Below is a small trained network, with its code and all its weights. Each question gives an input and a target symbol and asks what happens when units are switched off, that is, made to give their printed mean instead of their output.

import numpy as np


def w(rows, s, z=0):
    codes = np.array(rows[::2]) - 128.0
    scale = np.full(codes.shape[1], s)
    scale[-1] = z or s
    return codes * scale


def norm(h):
    return h / np.sqrt((h * h).mean(-1, keepdims=True) + 1e-5)


def f(y):
    return np.maximum(y, 0)


def softmax(a):
    e = np.exp(a - a.max(-1, keepdims=True))
    return e / e.sum(-1, keepdims=True)


def log_softmax(a):
    a = a - a.max(-1, keepdims=True)
    return a - np.log(np.exp(a).sum(-1, keepdims=True))


def net(x, mask):
    ids = ['αβγεζηθλμξπστψω'.index(c) for c in x.split()]
    T = len(ids)
    res = E[ids] + P[:T]
    u = 0
    for l in range(2):
        q, k, v = (norm(res) @ M[l].T for M in (Q, K, V))
        z = softmax(np.where(np.tri(T) > 0, q @ k.T / 3**0.5, -1e9)) @ v
        res = res + np.where(mask[u], z, O[l][:, -1]) @ O[l][:, :-1]
        u += 1
        y = f(norm(res) @ A[l][:, :-1].T + A[l][:, -1])
        res = res + np.where(mask[u : u + 16], y, B[l][:, -1]) @ B[l][:, :-1]
        u += 16
    return log_softmax(norm(res)[-1] @ U[:, :-1].T + U[:, -1])


Q, K, V, O, A, B = {}, {}, {}, {}, {}, {}
E = w([
[69,135,138],'α',
[220,241,64],'β',
[48,175,3],'γ',
[145,125,130],'ε',
[169,112,129],'ζ',
[109,105,117],'η',
[184,106,144],'θ',
[151,77,143],'λ',
[52,105,61],'μ',
[82,127,147],'ξ',
[120,88,167],'π',
[152,119,126],'σ',
[74,152,147],'τ',
[116,217,109],'ψ',
[186,159,68],'ω',
],0.026)
P = w([
[249,149,84],'0',
[144,176,154],'1',
[123,61,53],'2',
[135,172,153],'3',
[121,62,58],'4',
[130,170,158],'5',
[127,58,51],'6',
[125,171,166],'7',
],0.012)
Q[0] = w([
[210,205,44],'L0H0',
[56,16,123],'L0H0',
[106,248,122],'L0H0',
],0.014)
K[0] = w([
[186,184,20],'L0H0',
[60,8,174],'L0H0',
[55,219,79],'L0H0',
],0.011)
V[0] = w([
[147,3,168],'L0H0',
[49,46,225],'L0H0',
[52,82,217],'L0H0',
],0.0069)
O[0] = w([
[198,127,83,30],'L0H0',
[192,255,22,1],'L0H0',
[255,51,133,28],'L0H0',
],0.0087,0.0032)
A[0] = w([
[78,108,65,164],'L0N0',
[155,202,28,2],'L0N1',
[211,216,220,9],'L0N2',
[163,50,122,77],'L0N3',
[7,95,194,131],'L0N4',
[121,212,200,137],'L0N5',
[160,57,86,26],'L0N6',
[56,67,169,43],'L0N7',
[55,115,132,131],'L0N8',
[120,183,193,196],'L0N9',
[125,189,178,54],'L0N10',
[182,95,222,113],'L0N11',
[134,87,187,192],'L0N12',
[179,76,213,140],'L0N13',
[140,183,33,140],'L0N14',
[153,123,50,112],'L0N15',
],0.011,0.007)
B[0] = w([
[127,71,131,209],'L0N0',
[47,56,120,145],'L0N1',
[254,111,251,143],'L0N2',
[100,169,89,148],'L0N3',
[185,107,125,255],'L0N4',
[88,117,130,204],'L0N5',
[69,26,36,144],'L0N6',
[192,235,165,158],'L0N7',
[196,120,109,201],'L0N8',
[143,29,185,217],'L0N9',
[150,201,69,148],'L0N10',
[87,169,211,154],'L0N11',
[140,92,152,178],'L0N12',
[137,178,194,163],'L0N13',
[207,109,171,193],'L0N14',
[86,121,170,175],'L0N15',
],0.0088,0.0082)
Q[1] = w([
[115,210,101],'L1H0',
[97,2,66],'L1H0',
[171,190,99],'L1H0',
],0.018)
K[1] = w([
[178,187,81],'L1H0',
[6,124,112],'L1H0',
[189,109,87],'L1H0',
],0.015)
V[1] = w([
[2,124,111],'L1H0',
[125,178,181],'L1H0',
[203,164,95],'L1H0',
],0.008)
O[1] = w([
[73,99,36,146],'L1H0',
[51,13,38,153],'L1H0',
[136,253,148,4],'L1H0',
],0.0061,0.0036)
A[1] = w([
[163,160,183,67],'L1N0',
[108,87,172,105],'L1N1',
[69,94,50,27],'L1N2',
[216,166,22,51],'L1N3',
[124,250,116,67],'L1N4',
[74,99,147,20],'L1N5',
[127,138,19,159],'L1N6',
[40,107,147,181],'L1N7',
[49,102,146,4],'L1N8',
[152,100,144,44],'L1N9',
[37,142,178,118],'L1N10',
[72,167,160,61],'L1N11',
[102,106,148,68],'L1N12',
[110,188,210,3],'L1N13',
[31,211,173,83],'L1N14',
[150,103,173,186],'L1N15',
],0.016,0.0066)
B[1] = w([
[85,129,92,175],'L1N0',
[139,116,90,212],'L1N1',
[124,154,164,197],'L1N2',
[83,130,37,152],'L1N3',
[61,149,33,130],'L1N4',
[119,111,76,147],'L1N5',
[102,216,170,204],'L1N6',
[150,186,152,235],'L1N7',
[90,73,77,153],'L1N8',
[141,90,133,142],'L1N9',
[81,129,176,188],'L1N10',
[132,163,205,141],'L1N11',
[127,135,103,148],'L1N12',
[118,97,43,163],'L1N13',
[205,191,251,155],'L1N14',
[109,146,89,254],'L1N15',
],0.015,0.008)
U = w([
[127,102,81,161],'α',
[128,176,118,110],'β',
[105,141,136,88],'γ',
[118,86,146,105],'ε',
[123,94,163,115],'ζ',
[136,148,38,132],'η',
[129,94,155,122],'θ',
[177,150,98,131],'λ',
[105,175,113,141],'μ',
[174,93,139,172],'ξ',
[189,143,131,173],'π',
[124,78,155,130],'σ',
[7,80,99,3],'τ',
[139,146,178,157],'ψ',
[146,73,113,169],'ω',
],0.018,0.0059)

Each question gives the input, a string of symbols that net reads in full, and the target symbol t.
The units are the heads (3 rows each of Q, K, V and O) and the neurons (one row each of A and B). Each row of codes is followed by its name. A weight is (code - 128) times the scale printed after its matrix; where a second scale follows, it is the last column's (O, A, B and U).
mask holds one flag per unit, layer by layer, with each layer's heads first. A switched-off unit (its flag False) gives its mean, the last column of its rows in O or B, instead of its output. The means were averaged over made-up inputs and are rounded, as every weight is.
A unit's drop is (log p(t) with every unit on - log p(t) with that unit switched off) / (log p(t) with every unit on - log p(t) with every unit switched off).
The circuit of an input: a set's keep is (log p(t) with only the set's units on - log p(t) with every unit switched off) / (log p(t) with every unit on - log p(t) with every unit switched off). Starting from the 12 units with the biggest drops (on a tie, the unit counted first), units are removed one at a time, each time the one whose removal leaves the highest keep (on an exact tie, the one counted first), for as long as the keep stays at least 0.8.
circuit, biggest first: the units of the circuit, biggest drop first
unit that matters most: the unit with the biggest drop
top k neurons: the k neurons with the biggest drops, biggest first
top k neurons in layer l: the k neurons of layer l with the biggest drops, biggest first
drop when u is switched off: that unit's drop, to one decimal
input γ γ γ π ζ, target η: circuit, biggest first	(L0H0 L1N3)
input ξ θ π ε α, target η: top neuron in layer 0	(L0N9)
input ξ π ξ, target η: top 2 neurons in layer 0	(L0N9 L0N14)
input ψ ψ ψ α θ, target τ: circuit, biggest first	(L0N3 L0N9 L0N4)
input ψ π β μ θ, target η: circuit, biggest first	(L0N9 L0H0 L1N3)
input ε ζ λ, target η: circuit, biggest first	(L0H0 L0N9 L1N3)
input ψ ω η σ ψ, target τ: circuit, biggest first	(L0H0 L1N8)
input ψ ζ ω, target τ: top 2 neurons in layer 0	(L0N14 L0N0)
input ξ ψ μ μ θ η, target η: top 2 neurons	(L0N9 L1N3)
input ψ ξ ζ β ψ ω π τ, target τ: top 3 neurons	(L0N9 L0N14 L0N5)
input σ ξ ψ π ψ ω ω, target τ: top 2 neurons	(L1N14 L0N14)
input ψ η β ω ε π ζ τ, target τ: top 2 neurons	(L0N9 L0N5)
input ψ ξ π ω μ, target η: top 2 neurons	(L0N9 L1N10)
input θ λ τ ψ ψ μ β, target τ: unit that matters most	L0N1
input ω π θ μ γ π ξ, target η: top 2 neurons	(L1N3 L0N14)
input ψ ω μ ω π π τ, target η: top 2 neurons in layer 0	(L0N14 L0N9)
input ε ψ μ π, target π: drop when L1H0 is switched off	0.1
input ζ τ ζ μ α π, target π: drop when L1N13 is switched off	0.0
input ψ ξ ψ ψ ω β θ, target τ: drop when L1H0 is switched off	0.3
input ψ η σ, target τ: unit that matters most	L0H0
